-64	66	49	74	45	-27	61	19	81
-18	27	52	-20	-38	63	-64	31	8
-69	0	-31	18	4	34	32	-34	50
5	-5	8	-45	-8	34	-22	12	-50
47	-43	-9	42	-13	-51	38	-47	13
-48	-23	24	-5	-46	-14	28	-45	0
|
-64	66	49	74	45	-27	61	19	81
-18	27	52	-20	-38	63	-64	31	8
-69	0	-31	18	4	34	32	-34	50
5	-5	8	-45	-8	34	-22	12	-50
-48	-23	24	-5	-46	-14	28	-45	0
47	-43	-9	42	-13	-51	38	-47	13

20	-45	-12	20	26	0	-19	29	-5	-2	18	-24
5	-26	-7	19	19	2	-18	21	-5	2	19	-18
20	-35	-6	20	21	0	-25	22	-1	-2	16	-22
-69	85	-46	43	24	48	-76	-57	43	88	2	47
-2	13	-15	9	-8	-4	-2	4	13	16	12	0
|
-69	85	-46	43	24	48	-76	-57	43	88	2	47
-2	13	-15	9	-8	-4	-2	4	13	16	12	0
5	-26	-7	19	19	2	-18	21	-5	2	19	-18
20	-35	-6	20	21	0	-25	22	-1	-2	16	-22
20	-45	-12	20	26	0	-19	29	-5	-2	18	-24

-6	-26	-28	19	-7	-18	-35	7	-71	-19	36	35	57	35	20	-27
11	3	0	-58	13	15	9	-19	-5	1	7	42	4	5	39	6
-30	-3	-6	-46	-41	22	10	-39	38	-6	14	47	-19	-3	-42	-13
24	-24	-29	20	26	-24	-19	45	-11	-20	-20	-27	20	0	24	23
-21	25	33	11	-20	19	11	-2	-7	36	3	9	27	12	-24	-22
|
-21	25	33	11	-20	19	11	-2	-7	36	3	9	27	12	-24	-22
11	3	0	-58	13	15	9	-19	-5	1	7	42	4	5	39	6
-30	-3	-6	-46	-41	22	10	-39	38	-6	14	47	-19	-3	-42	-13
24	-24	-29	20	26	-24	-19	45	-11	-20	-20	-27	20	0	24	23
-6	-26	-28	19	-7	-18	-35	7	-71	-19	36	35	57	35	20	-27

17	24	-21	13	27	13	81	-31	-38	26
-33	56	-9	-13	-29	15	-69	40	-13	-6
|
-33	56	-9	-13	-29	15	-69	40	-13	-6
17	24	-21	13	27	13	81	-31	-38	26

-92	-19	-36	-19	9	-79	-77	-46	64
4	-41	25	29	-12	55	26	-13	-7
-44	-22	33	-14	13	-24	-11	-43	30
|
-92	-19	-36	-19	9	-79	-77	-46	64
-44	-22	33	-14	13	-24	-11	-43	30
4	-41	25	29	-12	55	26	-13	-7

-47	-29	-7	-7	-33	24	26	-87	11
-41	26	-39	39	-27	-72	-40	3	-19
33	-37	6	-14	43	5	-6	50	-79
13	-49	26	-42	-15	13	-56	63	-28
-31	79	-30	12	19	-64	-14	17	-3
|
-31	79	-30	12	19	-64	-14	17	-3
-41	26	-39	39	-27	-72	-40	3	-19
-47	-29	-7	-7	-33	24	26	-87	11
33	-37	6	-14	43	5	-6	50	-79
13	-49	26	-42	-15	13	-56	63	-28
---
4	-14	26	-32	-20	53	39	-9	-5
50	9	-27	-14	-54	33	8	41	-9
-17	14	50	-4	-5	17	9	-87	-10
40	31	-28	-24	13	25	-12	-2	5
-35	-13	15	-25	18	22	-19	-4	13
53	34	42	-56	-5	-6	-10	-35	-28
66	10	-2	-43	35	32	-61	53	15
-9	-26	52	-79	27	47	-23	-10	-2
|
53	34	42	-56	-5	-6	-10	-35	-28
40	31	-28	-24	13	25	-12	-2	5
-17	14	50	-4	-5	17	9	-87	-10
66	10	-2	-43	35	32	-61	53	15
50	9	-27	-14	-54	33	8	41	-9
-35	-13	15	-25	18	22	-19	-4	13
4	-14	26	-32	-20	53	39	-9	-5
-9	-26	52	-79	27	47	-23	-10	-2

-5	-25	-28	-27	-36	42	74	6	8	3	-14	-32	-29
-6	32	10	45	1	-46	-47	-24	-11	86	71	-68	-5
22	17	-15	9	32	2	0	11	11	-30	-27	7	27
48	60	-67	87	34	0	32	-67	-20	-25	12	-84	32
21	64	2	80	49	-58	-80	-65	-33	13	49	-24	39
-8	-19	11	28	-21	-15	-21	11	2	-18	2	26	-7
16	29	-10	56	21	-24	-29	-35	-16	-19	14	-9	21
|
21	64	2	80	49	-58	-80	-65	-33	13	49	-24	39
48	60	-67	87	34	0	32	-67	-20	-25	12	-84	32
-6	32	10	45	1	-46	-47	-24	-11	86	71	-68	-5
16	29	-10	56	21	-24	-29	-35	-16	-19	14	-9	21
22	17	-15	9	32	2	0	11	11	-30	-27	7	27
-8	-19	11	28	-21	-15	-21	11	2	-18	2	26	-7
-5	-25	-28	-27	-36	42	74	6	8	3	-14	-32	-29

-4	-22	-11	12	-30	6	33	1	-21	-1
3	2	1	-3	-9	11	3	2	1	2
24	36	15	-33	-33	69	-17	16	28	16
8	21	10	-16	7	16	-23	4	20	5
|
24	36	15	-33	-33	69	-17	16	28	16
8	21	10	-16	7	16	-23	4	20	5
3	2	1	-3	-9	11	3	2	1	2
-4	-22	-11	12	-30	6	33	1	-21	-1

-35	-10	22	-18	-29	21
19	12	38	-52	10	21
-1	-15	27	-5	68	44
|
19	12	38	-52	10	21
-35	-10	22	-18	-29	21
-1	-15	27	-5	68	44

38	-4	25	-5	30	-9	-59	-18	65	7	-64	-38
-41	-3	-71	45	-2	23	-4	-25	41	26	6	21
-32	-5	-62	-33	-37	28	-8	-6	-35	-19	-8	12
4	-1	38	6	42	-18	8	1	57	-31	53	-41
46	-24	-52	42	-20	10	6	-46	-41	-43	9	-7
-30	1	38	0	-14	36	-35	38	21	-8	-71	23
|
-30	1	38	0	-14	36	-35	38	21	-8	-71	23
4	-1	38	6	42	-18	8	1	57	-31	53	-41
-41	-3	-71	45	-2	23	-4	-25	41	26	6	21
38	-4	25	-5	30	-9	-59	-18	65	7	-64	-38
-32	-5	-62	-33	-37	28	-8	-6	-35	-19	-8	12
46	-24	-52	42	-20	10	6	-46	-41	-43	9	-7

-73	32	25	34	1	32	2	48
22	-22	29	41	13	-20	17	16
-21	2	-24	-23	65	9	-37	-30
|
-73	32	25	34	1	32	2	48
-21	2	-24	-23	65	9	-37	-30
22	-22	29	41	13	-20	17	16
